[128 = 0]

[116 142 150 209 141 158 107 100 209 114 122 153 155 129 137 137 122 103
 132 160 109 103 144 163 150 114 138 120 131 127   4 119 123 130]  [83], (87)
[110 124 140 175 133 157 116  88 179 121 115 121 145 139 141 133 127 103
 118 137 114 129 156 147 147 131 145 121 125 114  47 121 130 144]  [83], (96)
[118 110 135 167 131 148 127  96 169 130 114 153 132 137 140 131 124  90
 127 148 123 128 143 166 133 125 141 121 124 120  45 123 117 153]  [84], (96)
[115 122 127 147 128 149 108  80 186 105 131 108 159  95 132 123 124  37
 148 143 117 126 135 147 160 140 143 126 147 123  58 115 133 136]  [91], (96)
[114 139 137 175 139 128 104  83 181 125 125 123 139 124 135 125 129  83
 145 139 122 114 136 142 152 125  99 115 123 117  51 120 126 149]  [83], (96)
[126 111 128 160 127 144 126 115 165 122 121 133 144 162 141 110 123  65
 140 156 108 131 140 152 150 124 159 124 135 113  57 130 135 159]  [83], (96)
[118 120 117 190 121 158 134 100 120 118 109 124 146 160 101 124 127 123
 101 124 122 165 184 126 167 132 185 126 143 124  56 143 126 172]  [84], (86)
[118 117 127 172 148 139 127 101 169 112 127 132 155 118 108 141 119  86
 131 150 128 136 151 150 151 131 146 117 142 126  49 116 133 153]  [83], (87)
[113 129 137 150 143 160 109  77 181 116 125 112 147 112 147 135 126  29
 143 132 119 121 146 143 158 138 120 113 120 114  63 116 138 162]  [83], (96)
[ 93 123 150 149 113 120 108 152 174 111 103 137 131 211 183 123 132  68
 168 149 105 129 138 131 157 121 130 118 141 111  66 120 129 125]  [91], (87)
[111 121 129 172 118 121 126  95 170 114 109 163 118 146 132 127 127  60
 138 144 130 134 158 140 150 113 119 120 125 104  31 147 122 161]  [83], (87)
[120 126 131 147 126 128 108  93 152 117 121  84 129 146 131 116 134 100
 151 124 141 126 155 107 160 131 115 136 120 113 101 133 139 135]  [83], (86)

[ 99 133 127 108 141 115 133 167 166 126  88 109 151 147 143 156 190 152
 128 126 124 130 118 116 122 123 141 116 140 124 134 141  99 137]  mr, S
[ 99 118 130 131 144 140 133 158 137 158 109 125 138 146 150 138 118 139
 133  85 155 219 132 135 111  84 139 126 139  68 135 147 115 112]  qz, Q
[115 128 147 129 198 111 132 157 172 127 110 119 157 140 139 142 169 135
 119 115 120 154 132 141 141 107 134 119 156 154  99 121 107 125]  mr, Q
[101 154 125 110 140 124 127 139 166 101 149 117 139 122 121 139 161 136
 115 134 108 106 132 133 144 138 143 137 106 181 108 146  98 176]  mr, S
[102 127 124 123 138 121 156 157 179 122 102 123 128 147 133 180 156 127
 124 102 123 144 132 164 156 128 111 129 147 113 125 160  61 134]  mr, Q
[116 127 121 113 101 118 139 173 114 131 125 126 119 162 103 180 128 115
 102 135 144  81 142 216 147 129 140 142 133 151 134 130 101 159]  mr, S
[114 133 168 137 136 102 142 160 150 139 118 139 145 111 120 165 139 125
 116 112 140 129 164 165 144 113 123 120 137 210 117 132  92 137]  mr, Q
[101 114  73 134 191 117 131 120 142 124 136 137 120 155 145 162 111 120
 159  71 147 179 139  97 114 129 141 117 107 116 160 153 140 111]  qz, S
[103 142 119 130 183 132 127 133 158 131 118 125 140 145 131 132 143 120
 155 113 140 196 121 105 116 128 134 111 118 131 145 158 147 122]  qz, S
[113 131 127 132 159 119 138 126 150 122  93 138 142 135 154 140 151 121
 115 103 126 195 106  94  92 124 162 117 125  20 134 137 137 112]  qz, Q
[106 115  98 116 149 123 137 148 145 121 106 139 127 143 141 144 118 130
 157  89 125 191 110  98 104 135 127 130 131  35 135 143 110 140]  qz, S
[112 125 134 143 144 101 156 168 136 127 118 119 141 146 138 171 115 117
 104 113 134 153 125 179 134 114 101 126 152 135 121 139  89 140]  mr, Q
[131 152 147 121 130 104 154 180 160 122 136 108 138 151 135 165 209 133
  91 121 119 150 138 126 136 117 128 129 135 133 106 134  48 129]  mr, G
[105 102  98 123 181 131 134 132 163 130  72 107 145 130 177 110 142 139
 140 105 139 210  81  52  79 150 148 137 116  31 122 157 166 113]  qz, Q
[ 81 119 121 111 154 102  97 189 187 127 118 125 146 160 131 179 170 148
 113  93 135 149 148 172 132 110 134 119 126 158 129 165  68 154]  mr, S
[ 94 113  99 129 197 116 139 131 132 120  93 124 139 168 165 131 157 124
 145  80 138 227 121  70 104 130 135 126 135  68 126 138 116  82]  qz, S
[ 96 140 157 117 110 105 137 187 159 174  92 106 142 152 149 168 187 142
  66 110  87 112 119 148 131 120 142  90 111 109 103 176  79 144]  mr, Q
[ 91 113 138 126 213 151 117 131 185 122  87 134 144 150 151 141 185 127
 125 121  95 218  91  85  79 135 159 112 117  82 128 152 130 124]  qz, S
[104 146  93 138 154  98 147 168 169 135 118 132 161 130 122 159 194 145
 129 104 131 154 111 160 138 136 123 133 147 197 134 165  94 153]  mr, S
[117  99 116 142 205 133 154 107 166 115  97 135 137 133 153 126 179 128
 141  90 154 222 123  97 100 139 136 144 123 100 124 136 143 112]  qz, S
[105 120 124 140 165 110 138 159 146 131  86 123 135 130 149 151 191 130
 102  90 159 194  98 104 100 136 148 117 130  10 126 149 149 119]  qz, Q
[129 109  99 142 198 114 143 146 178 126  99 131 154 158 143 158 165 135
 141  80 145 212 128 126 114 118 140 122 137 126 138 149 113 125]  qz, S
[117 132 155 116 144  85 133 168 148 134 100 128 142 140 122 158 160 132
 109 119 134 134 141 162 137 116 137 113 135 161 115 155  89 144]  mr, S
